Below is a small trained network, with its code and all its weights. Each question gives an input and a class and asks what happens when units are switched off, that is, made to give their printed mean instead of their output.

import numpy as np


def w(rows, s, z=0):
    codes = np.array(rows[::2]) - 128.0
    scale = np.full(codes.shape[1], s)
    scale[-1] = z or s
    return codes * scale


def norm(h):
    return h / np.sqrt((h * h).mean(-1, keepdims=True) + 1e-5)


def f(y):
    return np.maximum(y, 0)


def log_softmax(a):
    a = a - a.max(-1, keepdims=True)
    return a - np.log(np.exp(a).sum(-1, keepdims=True))


def net(x, mask):
    res = np.array(x, float).reshape(1, 8) / 4 @ E
    u = 0
    for l in range(4):
        y = f(norm(res) @ A[l][:, :-1].T + A[l][:, -1])
        res = res + np.where(mask[u : u + 10], y, B[l][:, -1]) @ B[l][:, :-1]
        u += 10
    return log_softmax(norm(res)[-1] @ U[:, :-1].T + U[:, -1])


A, B = {}, {}
E = w([
[126,128,127,131,134,126,127],'x0',
[178,191,43,125,135,136,180],'x1',
[114,54,155,152,53,254,253],'x2',
[206,145,203,156,142,102,155],'x3',
[121,118,123,143,142,112,142],'x4',
[122,122,124,138,138,116,137],'x5',
[89,198,128,235,62,109,113],'x6',
[69,184,183,88,146,141,180],'x7',
],0.0093)
A[0] = w([
[79,194,127,184,81,118,89,18],'0.n0',
[23,206,180,63,165,136,158,65],'0.n1',
[44,77,247,122,139,107,66,82],'0.n2',
[145,71,117,17,193,124,132,2],'0.n3',
[5,119,49,78,127,129,103,12],'0.n4',
[153,225,68,96,158,137,184,59],'0.n5',
[111,137,155,96,140,84,73,43],'0.n6',
[122,185,98,86,167,84,104,42],'0.n7',
[185,156,218,136,155,78,158,57],'0.n8',
[173,61,66,162,119,136,53,15],'0.n9',
],0.017,0.0041)
B[0] = w([
[106,172,194,105,135,62,196,210],'0.n0',
[148,4,155,174,93,72,86,235],'0.n1',
[150,162,2,118,99,133,172,255],'0.n2',
[127,142,192,31,142,70,195,234],'0.n3',
[229,191,176,137,122,192,98,229],'0.n4',
[152,124,20,126,88,119,156,224],'0.n5',
[88,109,106,145,179,146,109,201],'0.n6',
[80,117,114,149,192,154,104,220],'0.n7',
[207,147,176,145,125,165,92,219],'0.n8',
[167,33,130,179,103,82,113,212],'0.n9',
],0.024,0.0091)
A[1] = w([
[155,120,69,123,120,102,182,208],'1.n0',
[87,158,118,119,181,102,32,24],'1.n1',
[92,82,131,189,201,194,143,72],'1.n2',
[93,174,137,172,62,120,92,116],'1.n3',
[163,156,150,116,100,161,88,4],'1.n4',
[216,164,185,116,124,173,54,20],'1.n5',
[67,63,169,128,72,255,210,159],'1.n6',
[115,72,179,156,106,106,112,20],'1.n7',
[123,126,195,128,130,130,96,46],'1.n8',
[75,184,174,163,101,92,158,89],'1.n9',
],0.021,0.0027)
B[1] = w([
[89,170,142,139,80,173,98,248],'1.n0',
[125,103,89,177,212,146,181,156],'1.n1',
[65,114,180,97,97,143,149,146],'1.n2',
[195,145,134,85,150,81,143,146],'1.n3',
[158,145,131,150,166,141,98,151],'1.n4',
[182,200,175,162,129,184,111,203],'1.n5',
[107,95,76,171,251,137,176,177],'1.n6',
[98,84,149,161,88,139,124,168],'1.n7',
[124,131,79,84,132,137,136,143],'1.n8',
[113,133,170,99,134,82,180,157],'1.n9',
],0.025,0.016)
A[2] = w([
[84,132,119,134,220,117,104,73],'2.n0',
[125,163,174,125,103,223,105,84],'2.n1',
[92,78,176,120,61,107,43,68],'2.n2',
[113,178,7,84,54,148,85,65],'2.n3',
[148,133,94,140,190,46,44,96],'2.n4',
[162,41,128,152,98,93,92,56],'2.n5',
[135,152,142,126,133,147,91,62],'2.n6',
[95,160,177,63,135,85,120,58],'2.n7',
[135,45,142,146,113,118,102,3],'2.n8',
[104,118,202,25,162,100,148,37],'2.n9',
],0.017,0.0037)
B[2] = w([
[82,124,125,145,164,171,138,205],'2.n0',
[117,159,158,127,225,74,34,244],'2.n1',
[91,69,159,202,81,170,101,185],'2.n2',
[66,197,24,62,97,143,83,253],'2.n3',
[164,79,98,181,122,178,251,172],'2.n4',
[147,78,120,144,78,145,71,221],'2.n5',
[144,159,149,146,128,139,118,166],'2.n6',
[110,104,206,113,94,168,192,166],'2.n7',
[108,70,143,168,63,125,102,191],'2.n8',
[89,139,168,106,132,28,171,192],'2.n9',
],0.019,0.0074)
A[3] = w([
[106,147,171,54,129,88,140,60],'3.n0',
[27,118,151,142,127,157,66,98],'3.n1',
[135,148,56,92,111,110,106,78],'3.n2',
[80,154,159,96,119,119,135,23],'3.n3',
[7,99,133,134,232,122,107,129],'3.n4',
[129,170,111,199,113,72,138,1],'3.n5',
[132,96,92,151,119,103,145,100],'3.n6',
[104,170,166,146,116,160,121,112],'3.n7',
[108,127,177,97,117,80,178,22],'3.n8',
[115,81,146,16,163,137,125,104],'3.n9',
],0.02,0.0027)
B[3] = w([
[52,182,167,249,75,23,136,193],'3.n0',
[28,137,172,87,198,117,76,202],'3.n1',
[117,141,90,13,130,160,172,206],'3.n2',
[68,139,179,127,123,101,113,166],'3.n3',
[53,145,164,189,122,253,173,254],'3.n4',
[173,72,137,7,134,141,143,180],'3.n5',
[139,140,122,120,87,140,104,179],'3.n6',
[63,88,164,102,216,42,38,194],'3.n7',
[32,123,184,52,120,102,150,204],'3.n8',
[190,144,168,141,90,91,222,170],'3.n9',
],0.019,0.0085)
U = w([
[86,79,105,173,224,208,212,106],'0',
[129,123,223,58,92,34,236,90],'1',
[123,164,46,51,88,161,119,123],'2',
[243,157,190,147,181,130,82,94],'3',
[94,132,183,126,99,162,110,254],'4',
[145,1,131,147,54,122,99,93],'5',
],0.012,0.0099)

Each question gives the input, the list of numbers given to net, and the class t.
The units are the neurons (one row each of A and B). Each row of codes is followed by its name. A weight is (code - 128) times the scale printed after its matrix; where a second scale follows, it is the last column's (A, B and U).
mask holds one flag per neuron, layer by layer. A switched-off neuron (its flag False) gives its mean, the last column of its row in B, instead of its output. The means were averaged over made-up inputs and are rounded, as every weight is.
A unit's drop is (log p(t) with every unit on - log p(t) with that unit switched off) / (log p(t) with every unit on - log p(t) with every unit switched off).
The circuit of an input: a set's keep is (log p(t) with only the set's units on - log p(t) with every unit switched off) / (log p(t) with every unit on - log p(t) with every unit switched off). Starting from the 12 units with the biggest drops (on a tie, the unit counted first), units are removed one at a time, each time the one whose removal leaves the highest keep (on an exact tie, the one counted first), for as long as the keep stays at least 0.8.
units of the circuit, in order: the units of the circuit, biggest drop first
top k neurons: the k neurons with the biggest drops, biggest first
top k neurons in layer l: the k neurons of layer l with the biggest drops, biggest first
input [4,-7,-2,-3,0,-6,2,5], class 2: units of the circuit, in order	[0.n2]
input [0,-7,-4,3,-2,1,7,-8], class 5: top 2 neurons in layer 0	[0.n9; 0.n5]
input [6,4,-3,1,-7,-8,8,-8], class 1: top 2 neurons	[0.n0; 0.n1]
input [1,-2,-7,7,-3,-2,7,0], class 0: top 2 neurons	[1.n1; 0.n6]
input [-3,0,3,7,0,1,0,8], class 5: top 4 neurons	[0.n1; 0.n4; 1.n7; 1.n0]
input [6,4,-3,7,7,3,-6,-3], class 3: top 3 neurons	[0.n8; 1.n5; 0.n0]
input [-8,2,-6,7,-8,-6,-4,-3], class 3: top 3 neurons	[0.n8; 1.n5; 1.n6]
input [4,7,-6,4,0,2,0,8], class 5: top 3 neurons	[0.n1; 0.n2; 0.n5]
input [1,4,0,3,-2,2,1,-1], class 2: top 2 neurons	[0.n5; 0.n4]
input [5,7,0,5,1,-5,6,-4], class 2: units of the circuit, in order	[0.n5; 2.n3]
input [0,6,7,3,-2,-7,7,-2], class 0: top 3 neurons in layer 0	[0.n2; 0.n3; 0.n4]
input [2,6,-6,0,3,7,-1,-8], class 5: top 2 neurons	[0.n9; 0.n2]
input [-1,-3,-5,-5,-7,-2,-5,-6], class 5: top 4 neurons in layer 0	[0.n9; 0.n8; 0.n0; 0.n6]
input [-1,-7,7,1,8,-1,-8,-4], class 1: top neuron in layer 3	[3.n9]
input [4,8,-8,0,-1,4,0,-2], class 0: top 3 neurons	[0.n7; 0.n2; 1.n1]
input [-5,1,6,2,3,5,5,2], class 0: top 3 neurons	[1.n6; 0.n3; 3.n4]
input [5,0,-3,4,4,1,4,-7], class 5: top 2 neurons in layer 0	[0.n9; 0.n4]
input [-2,5,-7,3,7,4,1,8], class 5: top 3 neurons in layer 0	[0.n1; 0.n5; 0.n8]
input [6,2,6,8,-1,5,-8,5], class 1: top 2 neurons in layer 0	[0.n3; 0.n4]
input [-6,4,-6,-5,-1,0,-8,6], class 1: units of the circuit, in order	[0.n3]
input [2,-4,8,8,-6,-7,-1,-7], class 0: top 2 neurons in layer 1	[1.n6; 1.n0]
input [-8,-6,-6,-3,6,0,5,-5], class 0: top 3 neurons in layer 0	[0.n6; 0.n5; 0.n1]
input [5,1,-1,4,5,-1,-1,-6], class 5: top 2 neurons	[0.n9; 0.n4]
input [1,-4,7,2,1,-7,4,-8], class 5: units of the circuit, in order	[0.n9; 2.n5]
input [3,8,-1,-2,-3,1,4,-8], class 2: top 4 neurons	[0.n5; 0.n1; 2.n3; 1.n0]
input [3,3,-8,1,5,2,8,-8], class 0: top 4 neurons	[0.n7; 0.n1; 1.n1; 0.n3]
input [-5,4,3,-3,-8,4,-4,2], class 1: top 3 neurons	[0.n3; 0.n2; 0.n8]
input [7,-8,-4,-8,-3,-6,4,-8], class 2: top 4 neurons	[0.n2; 0.n8; 0.n1; 0.n9]
input [7,8,-1,-7,-1,6,-2,-5], class 2: units of the circuit, in order	[0.n5]
input [-2,7,-4,-5,1,-6,1,6], class 2: top 3 neurons in layer 0	[0.n5; 0.n9; 0.n4]
